Below is a small trained network, with its code and all its weights. Each question gives an input and a class and asks what happens when units are switched off, that is, made to give their printed mean instead of their output.

import numpy as np


def w(rows, s, z=0):
    codes = np.array(rows[::2]) - 128.0
    scale = np.full(codes.shape[1], s)
    scale[-1] = z or s
    return codes * scale


def norm(h):
    return h / np.sqrt((h * h).mean(-1, keepdims=True) + 1e-5)


def f(y):
    return y / 2 * (1 + np.tanh(0.7978845608 * (y + 0.044715 * y**3)))


def log_softmax(a):
    a = a - a.max(-1, keepdims=True)
    return a - np.log(np.exp(a).sum(-1, keepdims=True))


def net(x, mask):
    res = np.array(x, float).reshape(1, 5) / 4 @ E
    u = 0
    for l in range(4):
        y = f(norm(res) @ A[l][:, :-1].T + A[l][:, -1])
        res = res + np.where(mask[u : u + 5], y, B[l][:, -1]) @ B[l][:, :-1]
        u += 5
    return log_softmax(norm(res)[-1] @ U[:, :-1].T + U[:, -1])


A, B = {}, {}
E = w([
[123,77,147,156,145,68,155,30,194,36,126,43],'x0',
[149,32,107,128,145,185,4,133,84,109,40,99],'x1',
[159,187,184,174,180,200,140,42,161,198,67,114],'x2',
[184,135,216,122,169,131,71,221,133,147,223,7],'x3',
[171,93,80,197,119,142,160,92,60,157,182,115],'x4',
],0.0019)
A[0] = w([
[123,31,106,138,142,187,8,134,106,101,59,95,74],'L0N0',
[64,180,140,140,137,83,230,138,170,147,207,148,43],'L0N1',
[77,106,45,121,111,113,179,86,110,133,76,226,193],'L0N2',
[191,138,195,119,142,125,114,189,112,131,201,53,71],'L0N3',
[3,167,238,29,136,123,113,176,191,89,31,127,6],'L0N4',
],0.0027,0.0013)
B[0] = w([
[220,196,134,85,91,67,171,115,96,106,84,133,212],'L0N0',
[224,128,137,91,115,111,95,114,64,99,44,127,184],'L0N1',
[156,124,197,157,135,182,112,209,158,81,156,101,249],'L0N2',
[130,135,157,177,107,199,138,155,180,51,115,176,198],'L0N3',
[208,114,2,176,156,87,94,96,188,188,202,181,177],'L0N4',
],0.004,0.002)
A[1] = w([
[118,81,155,131,124,92,113,55,168,91,143,71,45],'L1N0',
[133,168,154,148,226,173,132,67,145,180,83,122,68],'L1N1',
[56,115,50,140,83,142,185,74,120,103,52,225,59],'L1N2',
[107,223,153,120,103,83,253,122,167,141,215,155,3],'L1N3',
[174,78,88,225,104,170,174,95,17,150,191,84,18],'L1N4',
],0.0036,0.0015)
B[1] = w([
[89,163,100,114,191,158,157,178,81,185,101,160,200],'L1N0',
[84,103,135,102,30,70,124,119,135,128,180,113,250],'L1N1',
[176,133,158,151,140,176,104,209,170,108,197,3,215],'L1N2',
[197,101,102,82,141,125,32,125,77,113,58,65,214],'L1N3',
[139,161,87,90,161,86,71,129,250,140,117,178,222],'L1N4',
],0.005,0.0013)
A[2] = w([
[83,134,194,168,92,159,130,2,124,231,106,128,47],'L2N0',
[58,165,103,130,139,211,146,175,11,247,117,236,12],'L2N1',
[50,38,56,73,84,51,137,187,71,47,183,168,33],'L2N2',
[97,86,95,106,127,109,94,164,77,102,177,88,1],'L2N3',
[41,62,111,169,236,68,199,57,120,71,107,65,56],'L2N4',
],0.003,0.0015)
B[2] = w([
[93,123,126,81,4,87,120,124,130,140,174,106,187],'L2N0',
[37,169,108,18,195,90,172,179,109,128,133,82,187],'L2N1',
[100,173,213,130,12,105,142,10,172,242,137,118,255],'L2N2',
[102,216,129,128,72,239,75,78,201,218,84,64,85],'L2N3',
[78,205,119,42,187,184,166,200,70,219,128,151,223],'L2N4',
],0.0034,0.00089)
A[3] = w([
[143,125,218,162,164,105,104,167,85,126,180,154,244],'L3N0',
[108,85,123,143,113,200,102,193,182,90,99,85,104],'L3N1',
[110,117,84,71,118,101,91,200,127,119,143,140,235],'L3N2',
[154,42,126,128,111,140,37,98,32,124,1,102,2],'L3N3',
[126,121,124,118,171,92,125,94,166,124,111,43,184],'L3N4',
],0.0034,0.0018)
B[3] = w([
[90,87,75,160,106,161,225,93,138,66,91,117,228],'L3N0',
[139,142,163,150,174,137,164,114,119,156,217,93,181],'L3N1',
[100,120,119,156,201,125,174,22,127,164,129,103,251],'L3N2',
[226,254,131,34,121,44,161,148,118,107,163,79,162],'L3N3',
[130,142,94,101,98,179,95,217,59,175,176,209,189],'L3N4',
],0.0037,0.002)
U = w([
[233,172,136,67,116,86,118,134,63,86,82,91,157],'0',
[125,110,175,202,144,211,157,175,157,73,182,70,161],'1',
[61,138,163,110,2,101,110,81,145,188,156,114,163],'2',
[36,158,96,76,227,157,166,157,67,182,104,139,159],'3',
[165,126,53,149,185,90,65,111,211,154,156,195,136],'4',
[99,89,137,173,128,98,163,87,114,73,71,220,105],'5',
[51,96,134,165,137,106,76,114,77,79,68,148,3],'6',
[67,77,145,163,138,109,89,123,74,106,68,152,16],'7',
],0.0091,0.0045)

Each question gives the input, the list of numbers given to net, and the class t.
The units are the neurons (one row each of A and B). Each row of codes is followed by its name. A weight is (code - 128) times the scale printed after its matrix; where a second scale follows, it is the last column's (A, B and U).
mask holds one flag per neuron, layer by layer. A switched-off neuron (its flag False) gives its mean, the last column of its row in B, instead of its output. The means were averaged over made-up inputs and are rounded, as every weight is.
A unit's drop is (log p(t) with every unit on - log p(t) with that unit switched off) / (log p(t) with every unit on - log p(t) with every unit switched off).
The circuit of an input: a set's keep is (log p(t) with only the set's units on - log p(t) with every unit switched off) / (log p(t) with every unit on - log p(t) with every unit switched off). Starting from the 12 units with the biggest drops (on a tie, the unit counted first), units are removed one at a time, each time the one whose removal leaves the highest keep (on an exact tie, the one counted first), for as long as the keep stays at least 0.8.
circuit, biggest first: the units of the circuit, biggest drop first
top k neurons: the k neurons with the biggest drops, biggest first
k most important neurons of layer l: the k neurons of layer l with the biggest drops, biggest first
input [1,-8,8,2,-3], class 0: circuit, biggest first => [L1N3]
input [6,-7,0,7,4], class 0: top 2 neurons => [L1N3, L0N2]
input [8,1,2,-7,7], class 3: top 4 neurons => [L2N4, L1N0, L0N3, L0N4]
input [-1,1,2,-2,2], class 5: 2 most important neurons of layer 1 => [L1N2, L1N3]
input [8,-4,-4,6,-8], class 3: 2 most important neurons of layer 0 => [L0N2, L0N0]
input [-5,3,0,1,-6], class 4: top 4 neurons => [L0N4, L1N0, L2N4, L0N0]
input [-1,-1,0,1,1], class 5: circuit, biggest first => [L0N1, L1N3, L1N2]
input [3,7,8,2,7], class 2: circuit, biggest first => [L1N1, L2N0]
input [-8,1,-8,-4,-1], class 2: top 2 neurons => [L2N2, L1N0]
input [3,6,-2,-7,-1], class 1: top 2 neurons => [L1N2, L0N1]
input [-7,5,1,8,-2], class 1: top 2 neurons => [L1N0, L0N3]
input [6,-1,-6,0,1], class 2: top 2 neurons => [L2N2, L2N3]
input [0,6,8,-1,4], class 2: top 2 neurons => [L1N1, L2N0]
input [0,4,-1,6,-7], class 4: top 4 neurons => [L0N4, L0N2, L1N2, L0N0]
input [-4,6,6,-5,4], class 0: top 2 neurons => [L3N3, L0N0]
input [4,-3,7,0,6], class 2: top neuron => [L1N1]
input [8,8,5,8,5], class 0: top 3 neurons => [L0N0, L0N2, L3N3]
input [-5,3,-4,2,1], class 3: top 3 neurons => [L2N1, L1N1, L1N3]
input [-2,1,-1,-8,-8], class 1: 2 most important neurons of layer 1 => [L1N2, L1N4]
input [4,-8,7,7,-6], class 0: circuit, biggest first => [L1N3]
input [-5,-2,-5,-2,5], class 2: 2 most important neurons of layer 1 => [L1N0, L1N2]
input [8,-7,5,6,8], class 3: 2 most important neurons of layer 0 => [L0N0, L0N2]
input [-4,4,-4,-4,-6], class 4: 3 most important neurons of layer 0 => [L0N4, L0N3, L0N1]
input [8,5,-3,6,4], class 3: 2 most important neurons of layer 1 => [L1N0, L1N2]
input [3,2,-2,3,-2], class 5: 4 most important neurons of layer 1 => [L1N1, L1N2, L1N3, L1N4]
